Below are the code and all the weights of a small trained network. Each question names an input and a class and asks about switching units off, where a switched-off unit gives its printed mean instead of its output.

import numpy as np


def w(rows, s, z=0):
    codes = np.array(rows[::2]) - 128.0
    scale = np.full(codes.shape[1], s)
    scale[-1] = z or s
    return codes * scale


def norm(h):
    return h / np.sqrt((h * h).mean(-1, keepdims=True) + 1e-5)


def f(y):
    return np.maximum(y, 0)


def log_softmax(a):
    a = a - a.max(-1, keepdims=True)
    return a - np.log(np.exp(a).sum(-1, keepdims=True))


def net(x, mask):
    res = np.array(x, float).reshape(1, 4) / 4 @ E
    u = 0
    for l in range(3):
        y = f(norm(res) @ A[l][:, :-1].T + A[l][:, -1])
        res = res + np.where(mask[u : u + 7], y, B[l][:, -1]) @ B[l][:, :-1]
        u += 7
    return log_softmax(norm(res)[-1] @ U[:, :-1].T + U[:, -1])


A, B = {}, {}
E = w([
[70,5,184,254,56,211,81],'x0',
[101,43,152,112,127,6,161],'x1',
[92,63,233,49,155,230,115],'x2',
[154,107,87,63,12,141,97],'x3',
],0.0065)
A[0] = w([
[145,63,194,56,143,53,121,48],'L0N1',
[111,156,139,28,150,123,139,3],'L0N2',
[125,124,169,126,244,135,119,122],'L0N3',
[128,86,114,17,33,136,101,75],'L0N4',
[151,145,113,59,68,141,88,66],'L0N5',
[151,69,171,9,114,178,132,28],'L0N6',
[128,186,173,92,118,206,126,92],'L0N7',
],0.013,0.0044)
B[0] = w([
[79,49,2,129,169,167,161,237],'L0N1',
[236,73,171,71,142,73,83,204],'L0N2',
[110,189,217,151,138,158,168,253],'L0N3',
[157,157,177,131,67,179,245,227],'L0N4',
[150,202,142,145,125,180,207,178],'L0N5',
[12,187,187,96,143,109,9,245],'L0N6',
[77,49,24,129,164,143,141,219],'L0N7',
],0.014,0.0069)
A[1] = w([
[165,146,49,134,157,201,86,5],'L1N1',
[160,172,2,159,19,69,138,93],'L1N2',
[62,170,70,76,175,93,190,150],'L1N3',
[214,187,100,2,135,129,101,108],'L1N4',
[214,219,100,193,130,57,164,53],'L1N5',
[187,238,55,100,198,223,79,72],'L1N6',
[79,124,105,90,87,14,199,90],'L1N7',
],0.0096,0.0029)
B[1] = w([
[91,64,46,198,79,115,160,151],'L1N1',
[8,173,189,45,125,182,87,226],'L1N2',
[182,75,116,202,74,111,87,254],'L1N3',
[197,53,214,149,79,21,103,190],'L1N4',
[68,203,182,64,186,143,48,217],'L1N5',
[44,2,21,110,143,95,204,186],'L1N6',
[75,108,50,99,142,208,138,200],'L1N7',
],0.0093,0.0063)
A[2] = w([
[62,73,131,140,249,92,109,83],'L2N1',
[188,154,99,73,214,14,117,66],'L2N2',
[179,246,150,219,243,128,206,4],'L2N3',
[102,49,155,65,153,108,147,128],'L2N4',
[34,143,132,143,138,215,146,198],'L2N5',
[217,13,200,216,15,163,17,48],'L2N6',
[69,216,92,179,132,81,80,134],'L2N7',
],0.011,0.0022)
B[2] = w([
[128,150,117,52,40,154,156,211],'L2N1',
[182,78,146,184,136,90,106,153],'L2N2',
[121,154,143,92,8,163,173,158],'L2N3',
[125,192,86,243,163,148,100,180],'L2N4',
[198,122,122,133,156,58,118,248],'L2N5',
[215,149,112,93,161,49,107,149],'L2N6',
[103,100,174,157,204,195,115,158],'L2N7',
],0.015,0.016)
U = w([
[140,183,196,107,67,176,212,253],'0',
[37,177,167,93,221,139,12,49],'1',
[237,96,133,160,142,45,74,231],'2',
[82,72,5,146,148,155,162,35],'3',
],0.015,0.0011)

Each question gives the input, the list of numbers given to net, and the class t.
The units are the neurons (one row each of A and B). Each row of codes is followed by its name. A weight is (code - 128) times the scale printed after its matrix; where a second scale follows, it is the last column's (A, B and U).
mask holds one flag per neuron, layer by layer. A switched-off neuron (its flag False) gives its mean, the last column of its row in B, instead of its output. The means were averaged over made-up inputs and are rounded, as every weight is.
A unit's drop is (log p(t) with every unit on - log p(t) with that unit switched off) / (log p(t) with every unit on - log p(t) with every unit switched off).
The circuit of an input: a set's keep is (log p(t) with only the set's units on - log p(t) with every unit switched off) / (log p(t) with every unit on - log p(t) with every unit switched off). Starting from the 12 units with the biggest drops (on a tie, the unit counted first), units are removed one at a time, each time the one whose removal leaves the highest keep (on an exact tie, the one counted first), for as long as the keep stays at least 0.8.
circuit, biggest first: the units of the circuit, biggest drop first
top k neurons: the k neurons with the biggest drops, biggest first
top k neurons in layer l: the k neurons of layer l with the biggest drops, biggest first
input [-5,7,0,-7], class 0: circuit, biggest first : [L0N3]
input [-4,3,-2,5], class 0: top 2 neurons : [L0N4; L2N5]
input [-7,6,0,8], class 0: top 3 neurons in layer 0 : [L0N4; L0N5; L0N7]
input [8,8,-8,-8], class 0: circuit, biggest first : [L0N1; L0N7; L2N5]
input [-3,-2,-1,2], class 2: top 3 neurons in layer 0 : [L0N2; L0N3; L0N1]
input [-6,-8,2,7], class 3: top 2 neurons : [L0N7; L1N6]
input [-7,3,-7,-4], class 1: top 3 neurons : [L1N5; L1N2; L2N5]
input [-4,-6,-8,-6], class 1: top 3 neurons in layer 0 : [L0N1; L0N4; L0N7]
input [-4,-4,3,-1], class 2: top 3 neurons : [L0N2; L0N1; L1N4]
input [7,8,-2,3], class 3: top 3 neurons : [L1N3; L0N2; L0N3]
input [-8,3,6,-7], class 2: top 3 neurons : [L0N2; L2N2; L0N4]
input [6,5,-2,-6], class 0: top 2 neurons in layer 0 : [L0N2; L0N6]
input [0,-6,-8,1], class 1: top 4 neurons : [L0N1; L1N5; L1N2; L0N7]
input [-3,-3,2,2], class 2: top 4 neurons : [L1N4; L0N2; L0N1; L0N3]
input [2,0,-6,-7], class 0: circuit, biggest first : [L2N3]
input [1,-6,-7,6], class 1: top 2 neurons in layer 0 : [L0N1; L0N3]
input [7,-5,5,-7], class 0: top 3 neurons : [L0N3; L1N3; L0N2]
input [-7,-1,-7,6], class 1: top 2 neurons in layer 1 : [L1N2; L1N5]
input [7,-8,-8,-7], class 1: top 2 neurons in layer 1 : [L1N5; L1N3]
input [0,3,5,4], class 1: circuit, biggest first : [L0N6]
input [4,7,5,4], class 3: top 3 neurons : [L0N1; L0N4; L0N3]
input [-3,5,5,1], class 1: top 4 neurons : [L0N6; L0N7; L0N2; L1N6]
input [6,1,3,5], class 2: top 3 neurons : [L2N6; L0N3; L2N1]
input [-3,-1,7,4], class 1: top 2 neurons : [L0N6; L0N7]
input [0,4,0,-4], class 0: top 2 neurons in layer 0 : [L0N3; L0N7]
input [-7,-6,1,5], class 2: top 2 neurons in layer 0 : [L0N2; L0N1]
